Here is a tiny trained network, its code and every weight. The questions are about switching its units off for an input and a target symbol, where a switched-off unit gives its printed mean instead of its output.

import numpy as np


def w(rows, s, z=0):
    codes = np.array(rows[::2]) - 128.0
    scale = np.full(codes.shape[1], s)
    scale[-1] = z or s
    return codes * scale


def norm(h):
    return h / np.sqrt((h * h).mean(-1, keepdims=True) + 1e-5)


def softmax(a):
    e = np.exp(a - a.max(-1, keepdims=True))
    return e / e.sum(-1, keepdims=True)


def log_softmax(a):
    a = a - a.max(-1, keepdims=True)
    return a - np.log(np.exp(a).sum(-1, keepdims=True))


def net(x, mask):
    ids = ['αβγδεζθξτφψω'.index(c) for c in x.split()]
    T = len(ids)
    res = E[ids] + P[:T]
    u = 0
    for l in range(2):
        r = norm(res)
        for j in range(3):
            rows = slice(2 * j, 2 * j + 2)
            q, k, v = (r @ M[l][rows].T for M in (Q, K, V))
            z = softmax(np.where(np.tri(T) > 0, q @ k.T / 2**0.5, -1e9)) @ v
            o = O[l][rows]
            res = res + np.where(mask[u + j], z, o[:, -1]) @ o[:, :-1]
        u += 3
    return log_softmax(norm(res)[-1] @ U[:, :-1].T + U[:, -1])


Q, K, V, O = {}, {}, {}, {}
E = w([
[110,117,120],'α',
[142,146,139],'β',
[78,115,155],'γ',
[89,1,81],'δ',
[147,154,137],'ε',
[140,144,135],'ζ',
[126,167,168],'θ',
[145,151,142],'ξ',
[99,172,128],'τ',
[81,96,148],'φ',
[144,134,151],'ψ',
[137,120,161],'ω',
],0.038)
P = w([
[2,162,136],'0',
[20,165,157],'1',
[45,163,167],'2',
[67,151,149],'3',
[79,147,133],'4',
[101,136,116],'5',
[121,132,111],'6',
[129,117,90],'7',
[154,111,82],'8',
[169,93,63],'9',
[167,97,60],'10',
[157,102,57],'11',
],0.0041)
Q[0] = w([
[104,73,251],'L0H0',
[73,148,83],'L0H0',
[112,188,186],'L0H1',
[109,132,173],'L0H1',
[21,116,53],'L0H2',
[178,201,109],'L0H2',
],0.023)
K[0] = w([
[251,90,136],'L0H0',
[46,122,58],'L0H0',
[176,90,180],'L0H1',
[156,138,133],'L0H1',
[18,163,76],'L0H2',
[190,198,165],'L0H2',
],0.023)
V[0] = w([
[193,142,121],'L0H0',
[95,104,211],'L0H0',
[191,20,167],'L0H1',
[88,138,173],'L0H1',
[136,245,165],'L0H2',
[48,2,133],'L0H2',
],0.0092)
O[0] = w([
[53,71,177,128],'L0H0',
[222,113,152,218],'L0H0',
[76,134,217,78],'L0H1',
[96,65,65,213],'L0H1',
[230,171,112,254],'L0H2',
[22,139,254,56],'L0H2',
],0.0072,0.0049)
Q[1] = w([
[146,169,156],'L1H0',
[21,234,14],'L1H0',
[93,32,112],'L1H1',
[193,198,20],'L1H1',
[84,253,117],'L1H2',
[128,134,210],'L1H2',
],0.025)
K[1] = w([
[150,151,122],'L1H0',
[49,253,107],'L1H0',
[123,160,96],'L1H1',
[240,142,147],'L1H1',
[75,221,128],'L1H2',
[89,138,100],'L1H2',
],0.037)
V[1] = w([
[223,41,158],'L1H0',
[88,224,250],'L1H0',
[243,212,178],'L1H1',
[124,46,170],'L1H1',
[112,146,174],'L1H2',
[201,38,99],'L1H2',
],0.012)
O[1] = w([
[200,163,193,254],'L1H0',
[120,254,128,89],'L1H0',
[49,23,104,251],'L1H1',
[162,123,70,112],'L1H1',
[104,87,131,101],'L1H2',
[57,242,196,198],'L1H2',
],0.0098,0.0044)
U = w([
[134,212,76,152],'α',
[127,137,152,251],'β',
[142,120,131,149],'γ',
[95,35,152,108],'δ',
[142,130,123,124],'ε',
[155,112,140,163],'ζ',
[152,129,118,98],'θ',
[146,130,135,88],'ξ',
[85,108,47,115],'τ',
[148,136,134,120],'φ',
[168,70,249,74],'ψ',
[208,201,209,100],'ω',
],0.021,0.011)

Each question gives the input, a string of symbols that net reads in full, and the target symbol t.
The units are the heads (2 rows each of Q, K, V and O). Each row of codes is followed by its name. A weight is (code - 128) times the scale printed after its matrix; where a second scale follows, it is the last column's (O and U).
mask holds one flag per head, layer by layer. A switched-off head (its flag False) gives its mean, the last column of its rows in O, instead of its output. The means were averaged over made-up inputs and are rounded, as every weight is.
A unit's drop is (log p(t) with every unit on - log p(t) with that unit switched off) / (log p(t) with every unit on - log p(t) with every unit switched off).
The circuit of an input: a set's keep is (log p(t) with only the set's units on - log p(t) with every unit switched off) / (log p(t) with every unit on - log p(t) with every unit switched off). Starting from all 6 units, units are removed one at a time, each time the one whose removal leaves the highest keep (on an exact tie, the one counted first), for as long as the keep stays at least 0.8.
units of the circuit, in order: the units of the circuit, biggest drop first
unit that matters most: the unit with the biggest drop
heads that matter: for each layer, one digit per head in row order, 1 if its drop is at least 0.15 and else 0, layers parted by /
input τ τ ζ, target τ: units of the circuit, in order : L1H0, L0H1
input φ β τ β ω δ ψ τ ξ, target ψ: heads that matter : 011 / 110
input γ θ φ ω φ γ τ φ ω γ φ, target ω: heads that matter : 100 / 110
input ψ ψ ε, target ψ: unit that matters most : L1H1
input α τ τ α, target α: units of the circuit, in order : L1H1, L1H0, L0H2
input τ θ δ γ β α, target α: units of the circuit, in order : L1H1, L0H2, L1H0
input θ ζ β ε ψ δ ζ, target ψ: units of the circuit, in order : L1H0, L1H1, L0H0
input β γ α ψ ξ φ, target ψ: units of the circuit, in order : L0H2, L1H1, L1H2
input φ τ β β ε ζ β δ δ ξ τ, target τ: units of the circuit, in order : L1H0, L1H2
input ψ γ ω θ β β ε θ θ ψ ψ, target ψ: units of the circuit, in order : L0H2, L1H1, L1H0, L1H2
input τ θ γ ξ β τ φ, target β: heads that matter : 001 / 110
input β γ θ, target δ: heads that matter : 000 / 010
input τ τ ξ ω ζ ω γ ε γ β θ θ, target δ: units of the circuit, in order : L0H2, L1H1, L0H1
input ξ φ α φ α θ φ γ γ γ φ γ, target β: unit that matters most : L0H2
input ω γ ξ β φ β ε β τ, target τ: heads that matter : 000 / 010
input ε β ψ ψ β ε, target ψ: units of the circuit, in order : L1H0, L1H1
input ξ γ ξ ω γ ψ ξ β, target ψ: units of the circuit, in order : L1H1, L1H0
input φ γ β ζ δ ψ, target ψ: units of the circuit, in order : L0H2, L1H1, L1H2
input φ ε ζ ξ γ ξ φ ε γ, target β: heads that matter : 001 / 110
input β ω θ ψ ζ γ, target ψ: heads that matter : 101 / 011
input ω ξ φ γ ω, target ω: heads that matter : 000 / 110
